Each row comes from the steps of one path. Every step used is in the known rows, and no mark comes twice. Write the path behind each row, first mark first.
Each row is shifted at random along 5 fixed directions that mean nothing.
Known rows
sekeg -> litug -> funed -> divesiv -> pibut -> vatekip -> pode -> madu -> zote: [  73  103  166  -60  154  -44   75 -115  277 -355  250 -133  256  131
  330   60  128   67   18  283 -104 -218 -184  -28 -185  146  -81  -51
   85  -18 -163  -91   82 -374  273 -245 -413  249  -20   75 -182   30
  -52  128  153   20 -180 -398  -48 -118 -134 -126 -283  110  -78   78
 -256  -18  239]
lala -> zote -> litug -> funed: [-179  408  126 -214 -171 -138 -311  -98  352 -210  135 -222 -209  174
 -176   98 -407   81   10  379  315   -3 -304  104  216   28 -272   64
  272 -171 -263  478   18  112 -489 -298 -179  421 -185  420 -525  -14
  406  779   98 -399 -176  273  270  109  -77  108   88  576  351 -285
  193 -352 -173]
pibut -> vatekip -> funed -> divesiv -> litug: [ 130 -225 -209  241  -49 -116  -77  -38 -186 -137 -236  240  -46 -222
  180 -187  -57  223  -71 -243 -370  -52  140  -69 -197  -55   84  119
 -180 -314  166 -237 -181   41   97  261  144 -347   75 -239  212  286
  -98 -551 -108  -18   76  261 -100  -11  217  144  250  -58   -9   96
   51  378  213]
sekeg -> pode -> pibut -> litug -> funed -> divesiv -> vatekip -> moges: [  93   14   99  -15  -13  226   42   88 -140  -92  197 -118   98   67
 -222    5  557  172  252  100 -174  -17  139   68  199  263  -62  -94
 -145  235   16   -6 -203  302  198   16  -61  108 -128  -49  -81   35
 -196  111  272   93  130 -264 -402  -84  -68  -78   -3  -96 -123    0
 -168 -435 -133]
lala -> madu -> zote -> litug -> funed -> pibut -> divesiv -> vatekip: [ 144  -67 -128   44  102 -134  -68 -260   83 -149  455  -40  169  148
   14 -143   -5  -70   60  251   43 -202  131  133  -89  192 -331   14
  -21  -81  -23  259  -49  -38  448   24 -499  373 -400   -8 -397 -101
   68  216 -330  124    9 -130  -75  127  -70   73  -21   53    0   -9
 -233 -323  202]
pibut -> divesiv -> funed -> litug: [ 178 -104   29  210 -284   38 -352   55  -77 -158 -312   28  184 -388
  119 -359  209  268  205 -170 -205  -35 -399 -186 -306 -306   27  126
 -287 -222  -36 -292 -512  383 -138  -72  241 -440  167  197   73   94
  -91 -357   40 -257   61  300   92  215  -87  262  385 -341   11  110
  222  434 -161]
moges -> lala -> madu -> divesiv -> vatekip: [ 318   73 -248 -207  150 -120  143 -313  291  285  519  -53  136  200
  -21   73 -218 -270  122 -102  230 -107  249  -10  -27 -152 -387 -214
  272 -371  -28  371  246  -54   96   68 -362  284 -148   51 -397  -40
  468  564 -291   59 -186   74  159  230    2  242 -252  416 -134 -224
 -141 -406  144]
sekeg -> pode -> madu -> zote -> litug -> funed -> pibut -> divesiv: [  49  -42   37  126  -24   35 -394  -66  -28 -245 -228  -99   88 -131
  259 -164   34  132  -38  181  -39 -134  -85  -92 -205   21  -70  250
 -213  170  -92   36 -156 -155    1 -123  -97  -44  -55   54   59  312
 -145 -414  240  -97  248 -147  172 -132   45  -78  272 -262  185  337
  -21  662  -79]
madu -> zote -> litug -> funed -> divesiv: [ 192   54  139   90  -45  -58 -105 -170   11 -182   18  -47   85  -58
  -32  -47 -132  165  -28  250  -67  -71 -176 -119 -105  192 -129   11
   54  114  -26  109  -90   86  -82  -82  -94   80 -114  212  -95  -52
   29   -8    1 -257 -176  233  248  -16 -166   44  121  125  150  -49
   75  234   40]
madu -> divesiv -> litug -> funed -> pibut: [ 114   40   28   24  -20 -141 -303 -309    5  177 -237   99 -286   -5
  203   26 -509  -54 -391   92  -16    7  152 -160 -213 -212   71  182
 -103 -144  147  287  -24  -76 -288   66  -49 -233   27   29  -52  290
  100 -424   58 -235  168  294  226   45  130  126  120  -21  270  152
  -37  173  -94]
zote -> litug -> funed -> divesiv -> pibut -> vatekip: [  43  300  -55 -141 -401   36 -141  -91  324   62  467   14  -15  191
 -425  161 -275  134  327  245 -199  296 -134 -150  278   18 -177 -192
   38 -723  -93  574  -69  242 -169  -48 -129  332 -196  573 -617 -176
  224  316   67 -441 -187   87  420  370 -187  282   76  -59   12  -89
   -2 -315 -337]
dagaka -> divesiv -> litug -> funed -> pibut -> vatekip -> moges -> lala -> zote: [  39 -332    2  213 -114   97 -227  151 -122  -62  -91  259  -53 -206
  152  -78  232 -127  131 -296  -40   80 -231 -207  -90 -200  195  234
 -136  -27   42 -589 -229  245   42   98  218  -70 -146    6 -107  323
   45 -250 -217 -248  -68 -166   21   74  -65 -284  232 -332 -160   38
  -10  -88  139]
pibut -> litug -> funed -> divesiv -> vatekip -> pode -> moges: [  71   56   19   -3  -47   54  -95  436 -130   44 -308   98 -266  -60
 -125    5  -64  226  -93 -344 -398  103  271   75  -22  -13 -124   22
  -98  -50   55  274  -95  -76 -364   81  348 -331  272   -4  459   92
  105 -258  290   36  200  239   41 -212  345  356  118   19   17  153
  313  408 -161]
dagaka -> divesiv -> vatekip -> moges -> lala -> madu: [ 119   54 -367 -294   53   26   74  120   36  406   93  105  -63  268
 -187  124 -262 -305  153 -395  546   87  380  106  251 -182 -202  -33
  202   51   -1  131  251 -129 -359  127  208   36   59  125  -10  216
  244  386  -49  264  -56  232   15  -92   69  116 -212  539   -6  -11
  115 -179 -107]
madu -> zote -> litug -> funed -> pibut -> divesiv -> vatekip: [ 192 -233 -138   13  103  -97 -397 -428  150 -357  423   78  198   63
  217 -192  -73  -83  -13  205  -66 -252  -68   99 -205   86 -174  130
   29 -347   49    6  -39  -40  454   41 -780  309 -460 -224 -608  161
  121 -106 -348 -151   32 -353  101  277   79  -11   21  -14    3  165
 -195 -236  361]
lala -> madu -> zote -> litug -> funed -> divesiv: [ 142   41  246  307 -132   99  221  123 -237   82 -162 -127  156 -188
 -201 -210  303  329  251  104 -148  -19 -101 -236  -88  236 -131  -39
 -245  458  -55  101 -381  303  -18  -45  479  -75  -60  412  303 -290
  -65  -25   10 -107 -152  446    9 -146 -462  132  327 -329    9   -3
   38  431 -194]
zote -> lala -> moges -> dagaka: [-169  124  -48 -202   58   95   14  -43   61  -55  138 -181  -58    9
 -261  -23  234  -47  192 -106  412   77  -61  203  272  -13 -144  -19
   90  230  -94 -147  110  218 -171   63   49   83  100  -89   95   86
   -4  330  -23  -58  188   16 -110  -54   15 -120  -43  144 -105  -89
  227  237 -183]
zote -> litug -> funed -> pibut -> vatekip -> moges -> dagaka: [-228   38 -204 -303  260  -92  104 -134  -50 -129  269 -203 -331  170
  -83  122 -121    5 -378  272  210  150  162  442  195  236  167  -97
  179   92   74  -32  357 -172  -21   89 -225   30   35 -511   14  252
 -206  -61 -150  235   35  -90 -371 -192  514 -111 -130  446   -7   95
  115 -483  -40]
funed -> divesiv -> vatekip -> moges -> dagaka -> pibut: [ -63 -207 -130  -98  250 -162   92 -221 -148  264  235   -5  175   26
  -33  -85   54 -166  -99 -106 -151  -73   16   87   75 -110  416   79
    4   88  213 -244  184  131  214  129 -232 -131  -59 -187  -54   20
    2 -324    8   21  -82 -213 -123   82  348  -98 -138 -137 -246  218
 -209 -230  133]
sekeg -> pode -> moges -> zote -> lala -> madu: [-149   35 -127   -3   -2  -57  156  392   17  156 -136   51  138  -26
  -53   84   -2 -269  -72 -501  528 -140  183  204   46 -203 -148  -32
  274  199   29  -24  151 -359 -114   82  208   21  210 -266  299  159
  248  348   71  428  -38   75   46 -184   20   98  -82  409   82  -79
  243  513   27]
lala -> madu -> zote -> litug -> funed -> divesiv -> pibut -> vatekip -> pode -> moges -> dagaka: [-184 -195  111  -35   61    7  -35   46  -41 -163  108  -92  133 -122
  125  -50  215  206   26 -176  -38   41   17   21  -98   14  -68  -52
    0  161   -9 -234  -96 -255   24   47  157  -94  162  -48  241   99
  108 -475  -57    2  -24 -123  107 -271  214  103  123 -333 -158  246
   16  363  -66]
dagaka -> vatekip -> pode -> moges -> lala -> madu -> litug -> funed -> divesiv -> pibut: [ 194 -221   60  -48   -6 -155  -16   -9  121  213  145  333  125  -69
  288  226 -490 -257 -266 -367 -149 -131  226 -192 -452 -423  -98 -146
  249 -497  244  106  219 -459   54    0 -254 -206  193   41 -154 -137
  358 -363  -31 -115 -164   26  612  137   85  342 -117  -44   38  158
    2   95  184]
dagaka -> vatekip -> pibut -> funed: [ 209  -77 -106   65  246  224 -239  -56  -59   59 -182  -27   17 -258
   75 -329  361   71  199 -110  -89 -160 -184  187  126  117  516  450
 -197  -84    7  -73 -121  283   -8   31  133 -231 -170 -317  114   76
 -118 -423  352  -29  343 -188 -250  186   96 -378   20 -423   54  489
  -43  -90   -2]
madu -> zote -> litug -> funed -> divesiv -> pibut -> vatekip -> pode -> sekeg -> lala: [  47   -6   66 -117   34  236   17   54   94 -203 -145  -59  182  235
  181  102   38  -14  -65  101   76  146 -108   28  159  158   23   14
   86  217 -352 -308  177 -369   38 -242  -65  199  -93 -151   60    3
 -478   64  -36  224 -126 -221 -100 -175  -88 -308 -322  141  217   47
 -239  120   76]
lala -> moges -> dagaka -> divesiv -> pibut -> funed: [  89  149  -69  -57  163  -93  -61 -564  117  -70  306 -186  195  -56
  -86  -32  285 -112  116  297   60 -336  -36    9  187   21 -107  136
  -51 -129  -47  237   27  106  295   -4 -577  140 -205   69 -332 -234
 -288  289  205   12  325 -383  -13  144  -44 -492 -260 -226  -39 -175
 -143 -431   36]
lala -> zote -> litug -> funed -> divesiv -> pibut -> vatekip -> pode: [-192 -315  128  214  -37  154 -251  586 -310 -106 -368  295  139 -173
  211 -204  354  342  198 -422 -670  -41 -209 -135   41  102  390  293
 -411  -19  -15 -470 -392    4   40  136  433 -386 -268 -161  159  176
 -110 -754  110 -288  186 -303  -21   57  -23  -64  327 -617  -15  536
  -37  645  -56]
pode -> sekeg -> lala -> moges: [ 108  274 -112 -378   13  174 -133 -240  389  -27  389  -20  147  322
 -236  400  -22 -205   64   64  617   44  -39  302  401   18 -432 -174
  371  140 -295  -17  351 -128  -76 -357 -511  478   22 -106 -346  175
 -165  806  185   22  121 -261   97  -21  -71 -147 -489  701  155 -189
  166  -50   52]
pode -> sekeg -> lala -> zote -> litug -> funed -> divesiv -> pibut -> vatekip -> moges -> dagaka: [ -85 -152  -25  -40  -71  116 -167   28 -114   44   18  -75 -289   36
   34   60  -26   89   30 -207  194  416  -20   16  139  -58   98  -25
  -24  142 -141 -368  119 -181 -202    6  245  -46   64  -71   60  186
 -133 -260 -117  -62  -91   46   20 -145  269 -186   82   16  -11  137
  -42  -68 -169]
moges -> zote -> lala -> madu -> divesiv -> funed -> pibut -> vatekip -> pode -> sekeg: [-152  159   95 -190  143  214    3  198  149  112  -33   41  137  172
   20  253  203 -225  -15   91  519  162  -90  -21  307  214  142  -83
  -60  365 -174 -160   14 -215 -169 -130  209  178 -100 -204   22  141
 -153   88  147  163  -23 -210 -147  -60 -177 -107 -398  123  114 -185
 -240   12  -22]
madu -> litug -> funed -> divesiv: [ 322  102  167  130  113   71  181 -151 -100 -107  -66  -98   63 -168
   -3 -128  223  166   22  282 -241 -191  -29 -172  -35  292  -11  -45
 -128  283   55   10 -192  362  101  -41   -9  -37  -82   49  124  -67
 -154  -41  152 -142   29  139  -92 -175 -161   -2   63  -11  139 -170
  -54  145   75]
litug -> funed -> pibut -> vatekip -> moges -> zote -> lala -> madu -> divesiv: [  45 -206  -54  391  -69  -78  303   71 -176  576 -148  365 -199 -318
  200  108 -172 -146 -259 -383  -12   43  165 -118 -321 -185   22 -256
   13 -153  259  105  124 -143   96  195  221 -311  121 -197  185 -107
  215 -244 -136  127 -190  227  302  273 -108  212  109 -118 -219   65
  148  162   15]
pode -> moges -> lala -> zote -> litug -> funed -> divesiv -> vatekip -> pibut: [   4  -65  -56 -162  128  -47 -135   19  144   84  187   -5  -20  329
 -113   70 -187  -94  237   98  253  165   82  128  319  186  -27  169
  153  328 -154    5   49   47  -16   15   29  341 -100  229 -165    2
  105  205 -195   46   65  -20  -19    3   76 -107 -146  231  136 -118
 -248 -335   87]
moges -> zote -> litug -> funed -> divesiv: [  66  184  340  -57  -83  159  -68 -350  190 -471  361 -317  598  -15
 -249  -38  469  237  553  623  107 -253 -479 -199  167  440 -158 -126
   40  303 -100 -136 -424  504  231 -264 -300  541 -401  399 -458 -147
   -8  493   92 -405 -159 -209   27  -42 -533 -126    0  -82    4 -375
 -210 -155   65]
madu -> litug -> funed -> pibut -> divesiv -> vatekip -> moges: [ 138 -207 -168  106  167  111   74   16 -345   68 -112  133 -402   28
  110 -188   57   43 -145  -42 -180    9  334  210   68  215  130   60
 -265  133  189  -14   67  111  172  210  -22 -273  -34 -452  117  152
 -334 -352   14  222  277  -80 -425  -18  207  -50  108   45   -5  225
   21 -281   83]
madu -> litug -> funed -> divesiv -> pibut -> vatekip -> moges -> zote: [  52   70  -59  152 -299  141   85  185 -166  221 -306   28 -455   74
 -142  -57 -395  133   84 -150 -224  472   22 -197  127  -39  309 -106
  -78 -285  197  202   43  178 -332  190  575 -215  302  197  165 -124
  126 -145   26 -141  -61  290  -37   80  -36   86  298  -22  -81   43
  132 -252 -289]
litug -> funed -> pibut -> vatekip -> moges -> lala: [ 143   76    0 -121 -140  475  390  180  -64  160  -39 -158  -34  -27
 -293    0  464  -58  198  118  122  257  -84   18   82  114  311 -136
  -28   44   88 -192  -18  457   58  -13  278  -26   74  -89  149   33
 -314  124 -116   42  -86  -79 -383   15 -258  -66  -10 -259 -277   60
   87 -535 -254]
moges -> zote -> litug -> funed -> pibut -> divesiv -> vatekip: [  54  -23  -79   55   28   69  -98 -120  -45 -162  141 -176  146  146
 -164 -298  145   69  291  306  -79  -42    6    1   96  257  -52   92
 -200    3  -11  142 -230  309  292  113 -169  271 -379   38 -201 -121
  -41  151 -239    8  189 -103 -276   79  -77  -52  151 -181  -25  -74
 -242 -248   18]
vatekip -> moges -> lala -> zote -> litug -> funed: [-187 -211  294  211 -209  265  118  222 -191 -127 -277 -137   65 -312
   34 -274  582  264  203   -6  -43  -99 -422  -83 -193  -57  175   55
 -125  178  -40 -435 -354  400  137 -147  265 -119  -95  -57   41  -75
  -21   76 -212 -260 -157   25 -160   75 -351  -34  400 -480 -141   83
  184  -84  -44]
funed -> divesiv -> pibut -> vatekip -> pode -> moges -> dagaka: [ -43   13  -39 -102  157 -152  409   84   17  -36  228 -253  111   -2
  -70   48  144   -2 -327  -38 -299  -31  187  171  -67    0   52 -277
  136  -57  161   15  241 -268  310  -10 -232 -118  270 -319  302 -143
 -180  -63  -67  212   -4 -233 -107 -196  470  218 -174  -52 -347    7
   83  -44   73]
lala -> madu -> litug -> funed -> pibut -> vatekip -> moges -> zote: [ -49 -154 -211  126  117  125   84  283 -338  189 -355  189 -340   -6
   94  -76 -116   25 -163 -282   46  203  198  111   86  116  478   57
  -99  167  275 -260   42  -70  -89  287  505 -297  173 -501  415  322
   20 -491  -45  224  136   16 -399 -203  179 -126  177  113   43  299
  112  -14    8]
pode -> madu -> zote -> lala: [ -49  145  -67 -148   13  168 -240  160  267  -75 -244   65  -60  105
   56 -116  -71 -193  196 -219  620   86 -186   58  256  -59   60  232
   39   70 -209 -168   84  -89 -505  -40  148  125   61   14   -3  444
  187  151  207 -168 -206   11  159   12 -237 -228  -64  292  165   84
  157  559   40]
madu -> zote -> litug -> funed -> pibut -> divesiv -> vatekip -> pode -> moges: [-180   41  231   54 -117   75  153  156   58 -143   45 -147   65   31
 -162  -71  188  130  -59  196 -308   25  -74  130  -72  146 -235 -129
  -55    1  -30  350 -100   62  106 -171  -60   61  135  124   89 -299
  -94  133   20   62  -26  -74  -42   12  -74  298  145 -292 -222   -3
  192  -89  -72]
dagaka -> pibut -> litug -> funed -> divesiv -> vatekip -> moges -> zote -> lala: [-106 -208  -53   63   78   24  -10   77 -148 -223  -59  248   76  -48
   48  -28  173 -180  169  -76  153 -116  -74   61  144  143  271  128
   54  175  122 -538  -19  147  266  245  -89  144 -239 -307  -72   25
  -53   29  -80  183  -65 -298 -234   75 -116 -464 -207   88   -2 -203
 -200 -120  349]
divesiv -> funed -> pibut -> litug: [ 106   65  -33   96  -67   37  -31   62 -125 -210 -133  -85   13 -285
   -5 -240  445  170   37   27 -389  -99 -135  -75 -246 -291  278   90
 -367 -107  183 -207 -400  167  320  -89   28 -256    5 -151  198  133
 -307 -291 -112  -98  178 -122 -355   45 -101  -81  203 -672  -40  312
  -51  170   10]
sekeg -> divesiv -> pibut -> funed -> litug: [  99  310   98   86 -453 -143 -124 -277  237   73    7 -190  208 -113
 -198   63    0   54   89  132 -287  -82 -377 -214 -289 -353 -110  -61
  -13 -661 -142  266 -171  208  -12 -282 -190  -67  143  517 -288 -421
  -81  322   73 -258  -74  176  277  334 -248  195   77 -238  -61 -225
  141 -286 -209]
vatekip -> moges -> dagaka -> divesiv -> litug: [-205  141 -112 -264 -101  -64 -193 -407  137 -418  157 -279 -104  245
 -162 -131  -53  113  296  255  133   70  -24  -75  490  -76 -246   88
  -64   -7 -161   57  -93  348 -373   27   32  193  -15  412 -271  194
  -18  391  151  -97  101   86 -185 -173  134 -111    3  143  -59 -356
  -70 -196 -131]
dagaka -> pibut -> litug -> funed -> divesiv -> vatekip -> pode -> moges: [ -44   90    4  -84  234   -5  171  387 -186    3 -143   41  -34   55
 -202   32  207  135  -71    5 -365  -42  307  174  271  282   30   88
 -137  380  -13  142  -55   63  -40   93  210 -119   86  -86  486  -64
 -190 -118  399  342  255  -76 -314 -348  310    1 -150    4   65  -53
   -6  192    5]
vatekip -> moges -> zote -> lala: [-201   76    6   69 -344  141  183  273   36   87 -318   -5 -142   -6
 -177  -80  -93 -189   57 -290  253  162 -261   54   72 -228  226 -113
  166 -220  148  -90  139  144 -205   -3  221  -59  206  -78   29 -117
   91  448  -92  -66 -271  130    3  291 -276   65   75  132 -223 -105
  353 -100  -66]
lala -> moges -> dagaka -> pibut: [-215   14 -199   15  143 -306  412   56 -197  541  -95  -70 -106  -17
 -208  -50 -207 -140 -464 -142 -259   56  141  144  -20 -338  328   29
   54   23  172  196  374   78   41  113   76 -342  307 -136  413 -319
    7  -60  -44  195   95  210 -115   72  414  118  -28 -105 -198  152
  172   96 -121]

Write each row's path
[-283   34  -75   68 -173 -248  430  262  157  139   78  230  -98   62
   34  240 -395 -221 -263 -302 -193   84  187   -5 -135 -271 -225 -376
  233 -420  131  187  256 -362  111   32   69   -7  373  -13   69 -319
  250  240 -204  257 -238  122  216   84  -65  362  -58  192  -69 -291
  215   81  188] : funed -> divesiv -> pibut -> vatekip -> pode -> moges -> zote -> lala -> madu -> litug
[  52   60  -14  -12 -141  -22 -168   59  -88  311 -273  258 -307  192
   63  111 -584 -133  112 -265  313  194  283 -230  213 -114   39   88
  -54  110   92  125   72 -208 -412  190  363 -125  116  346  -11   30
  106 -176  193  -86   50  266  303  -23 -199  -85   16  194  358  -12
 -134  184 -166] : vatekip -> moges -> zote -> lala -> madu -> litug -> funed -> divesiv -> pibut
[  42  143  179   41 -174    5  -13  214  201  -22  -17 -119 -154   -5
  -21   34  -76 -206   37  -41  -64  157 -160 -136 -161 -176 -218   -2
   73  -93 -101  123  -25  145 -106 -194  141  184  138  409  -22 -175
  216  395 -162 -175  -80   65  156   31 -103   90  168  -57  -70 -311
   77 -282  -22] : madu -> litug -> funed -> pibut -> divesiv -> vatekip -> pode -> moges -> lala -> zote
[ -92 -276   61  -47  341  322 -180 -113 -254  145 -129  114  192  125
  144   -3  344  -27  168   64  518   29  104    4  236  324  199  174
 -265  869  -95 -568 -202  -87  102   77  173   74 -295 -372  123  406
 -320 -461  -33  207  190 -258 -361 -315 -188 -526  -56 -157  273  212
 -412  170   97] : pode -> sekeg -> lala -> madu -> divesiv -> vatekip -> moges -> zote -> litug -> funed -> pibut
[-289  364 -217 -244 -211  122  -72  335  155  379   18  152 -142  291
 -459  185 -238 -217  494 -269  703  364   12  129  731   36   10   46
  101  115 -152  190   69  179 -666   94  628  305  -16  450  -83  115
  360  540  362   94 -118  200   61   38 -262  -61 -105  425  145 -158
   61  -10 -386] : dagaka -> pibut -> vatekip -> moges -> zote -> lala -> madu
[-318 -206  112   23   71   36 -112   59  -88 -220 -247    6  106  -25
   34 -189   23  184   -9   91 -113 -134 -133   25   18   84   15  103
   42    8  -19   13 -168  102 -137  102    8  -24  -87  -92    8  -23
  230  -24  -72  -15   31   38  -39  -52  127   48  168  -23   25  -43
  145   52   29] : dagaka -> divesiv -> vatekip -> pode -> moges -> zote -> litug -> funed
[-140 -110   53   22  -45   12 -146  469  -51   89 -215  204  -25   90
  135  176  -89   35 -386 -189 -182   98  -34  -87  -15    6  225   33
  -86  -32  -77 -201   52 -435  -47 -129  102 -144 -118 -353   32   84
  -84 -317   12 -121  -36 -109  121  -18  209  177 -119    0  133  181
    0  238  107] : lala -> zote -> litug -> funed -> divesiv -> pibut -> vatekip -> pode -> sekeg
[ -48   70   70  -42 -111 -209  -88   94   87  216 -205  257 -146  167
  161  249 -707 -220 -191 -254  145   36  285 -169  -29 -222 -117  -32
  164  -95  117  267  187 -493 -284   72   63  -89  238  271   -9 -107
  233  -78  140   -8   -9  180  501  -21  -31  156 -124  270  303 -118
  -29  249  -10] : vatekip -> pode -> moges -> zote -> lala -> madu -> litug -> funed -> divesiv -> pibut
[-229    7  111  -69  194  -80   22 -101  195   92   68   34  149  -28
  266  197  -22  127 -153  213 -196 -153  -44  -75 -126   67  -56 -181
  -46 -129  -90  151   31 -274    7 -184 -268  -45  -13  -68 -136  153
  130 -167  216 -159  -81 -207  263   74   38  147  -76  -39  -70   93
   16  285   89] : zote -> litug -> funed -> pibut -> vatekip -> pode -> madu -> divesiv
[ 233  -86 -138  -34  -25   -1 -187 -271   84  -85   81  155 -181  104
  250  162 -224 -192  -36  -76  488  137  111   19 -156  -72 -106  101
  187   18  -84 -182  178 -296 -137   74   60  162   57   45  -84  386
  129 -162 -223  132  -90  -19  112 -138  -50 -153  -53  252   87   60
  -95  -55   62] : sekeg -> divesiv -> litug -> funed -> pibut -> vatekip -> moges -> lala -> madu -> zote
[-156  323  163 -281  -37  -30 -168 -223  342 -415  308 -110  104  265
  -46  314   33   16   29  500 -174 -104 -192  143  175  265 -103  -55
  124 -290 -184  235    7   12  -49 -226 -436  394 -265  178 -497   88
  -80  350  199 -124  110 -401  -43   34    3   77 -255  232   34 -201
 -149 -391 -104] : sekeg -> divesiv -> litug -> funed -> pibut -> vatekip -> pode
[-242 -160   87   30  214  -20 -120  -18   61   65 -185   97  179  -92
  394   68  -27  160  -84   20 -177 -109  -90 -176 -180   25  157  -48
 -111  -42  -19 -138  -64 -300  -33  -47  -34 -169   17 -182   38  288
  215 -481  149 -188   -7 -241  223    4   77   12   57 -173  -69  218
  -24  525  136] : moges -> zote -> litug -> funed -> pibut -> vatekip -> pode -> madu -> divesiv
[ 101   -4 -101 -150  350  -49 -278  125 -127 -130 -355   -5 -369 -113
  419 -101 -235  243 -102 -128 -175  -83  339  -87  -51  -96  179  271
 -170  -56  -53   37   43 -317 -350  143  231 -351   34 -168  370  270
  183 -587  349   -5  316   53  -63 -305  504 -159  -35  -19  289  364
 -182  428  -79] : moges -> dagaka -> vatekip -> pode -> madu -> divesiv -> pibut -> litug -> funed
[ 158  196  -72 -221  -32   20 -204 -251  247 -210  291  -28  105 -148
    7  164  234  -38  243  130  230  -20  -22 -121  -82 -281 -216  -77
  -43    5    2 -132 -245   -6  115 -178 -119  167   71  185  -96  293
  -22   26   26  -56  110 -224   73  -71 -156 -152  -75 -292   71  -74
 -150   78   58] : pode -> moges -> lala -> madu -> divesiv -> funed -> pibut -> litug
[  94  -77  -53  -94 -147 -136 -388   31  -14  174 -116  250 -203  189
  121  177 -651 -135  -60 -237  202  149  116 -190   28 -251   53  174
   82  -76   47  -41  165 -356 -294   60    9 -107   -1  242 -252  159
   73 -229   -1 -300  -21   90  511  100   19 -110   36  209  307  118
  -44  104  -10] : vatekip -> moges -> lala -> zote -> litug -> funed -> divesiv -> pibut
[ 434 -187   23  153  -85  326  -94  134 -207  250 -243   84  -51 -107
   87 -257  119   16  391 -507  289  194   36 -217 -152  -55   29  179
 -137  279   16 -213 -185  115 -304  176  688 -188   84  256  290  205
  252 -357 -140 -101 -177  342   35  -93 -355   -6  254 -211  -80  382
  -20  251 -190] : litug -> funed -> divesiv -> vatekip -> moges -> lala -> madu -> zote
[ 182  -27   52  -53  144   79 -263 -274  178  -67  444  246  338 -304
 -150  102   83 -122  394 -137  197  -76 -314   34  -12  130 -169  -96
  186 -200   82 -153    1  313  -86   -2 -251  147  -86  154 -262   37
  209  -62  149 -414 -210   58  356  253 -167  -50   22  143 -139   12
  100  108  103] : zote -> lala -> moges -> dagaka -> vatekip -> funed -> divesiv
[-170   32   59  106 -351 -170 -275  200   -5  375 -335  184 -262 -145
 -119  267 -465 -112 -294 -459 -170  333 -129 -122 -412 -546  -98   15
   24 -632 -185  210  187 -219 -590    0  386 -504  483  255  224 -450
   71 -239   28  -33   27  627  459  277  142  269   85  -61   17  -55
  440  285 -370] : zote -> lala -> moges -> dagaka -> vatekip -> pode -> sekeg -> divesiv -> pibut -> funed -> litug
[ 108  204 -108 -120  192 -208 -176  -63 -100 -108   17  130 -239    4
 -146  242 -247  -11  -41  177  146   25  245   38  261  250 -162  164
   60  452  -85   40  112   52 -236  181   46  108  -78  166  190   49
 -105  -10  281  118  279  191   66 -287  212 -342 -251  442  392 -290
  -85  375  -30] : zote -> lala -> moges -> dagaka -> pibut -> litug -> funed -> divesiv
[ -96 -157  -45 -146  366 -250  186 -441  -68   83  323  -48   29   43
  125    4  -77 -188 -278  215 -126 -153   64  122   11    8  285   14
  131   89  169 -124  278  117  268   98 -442   12  -51 -215 -173  -75
   33 -184  -48  123 -100 -181 -190   12  369 -151 -241  103  -72  -42
 -284 -556  242] : madu -> litug -> funed -> divesiv -> vatekip -> moges -> dagaka -> pibut
[-284  276  127 -262  -47  137 -403   -1   89 -172 -305 -183 -275  320
 -244   37 -291  235  296  272  354  256  -74   79  433  244 -159  172
   82  198 -365  374  -58  125 -842   23  374  239    5  430   -2  101
  286  295  258 -103  211  285   60 -237   80  -28  185  430  383 -270
  108   96 -422] : sekeg -> divesiv -> vatekip -> pode -> moges -> zote -> litug -> funed
[ 180   52 -169  109  -26    6 -319  -75  -83  -70 -309   37 -138    9
  175 -142 -284   36  -25   61  189   53  117   37   21   82 -168  268
 -137  330 -146   68  -18 -172 -148  -47  129   15 -101  161  205  199
 -257 -231  104  140  279  122  131 -186   16 -191  176   44  370  237
  -45  556 -115] : sekeg -> lala -> madu -> zote -> litug -> funed -> pibut -> divesiv
[ -18  119  -28 -212  -94 -349 -435 -743  352 -453  373 -105 -137   74
  227  166 -491   -9 -172  481  271 -250   42   92  -52 -109 -462   78
  340 -341  -92  320  152   -1  -46  -94 -739  380 -121  238 -670   60
  324  379  128 -148  226  -19  341   86  342  111 -236  482  223 -388
  -98 -391   63] : lala -> moges -> dagaka -> pibut -> divesiv -> litug -> funed
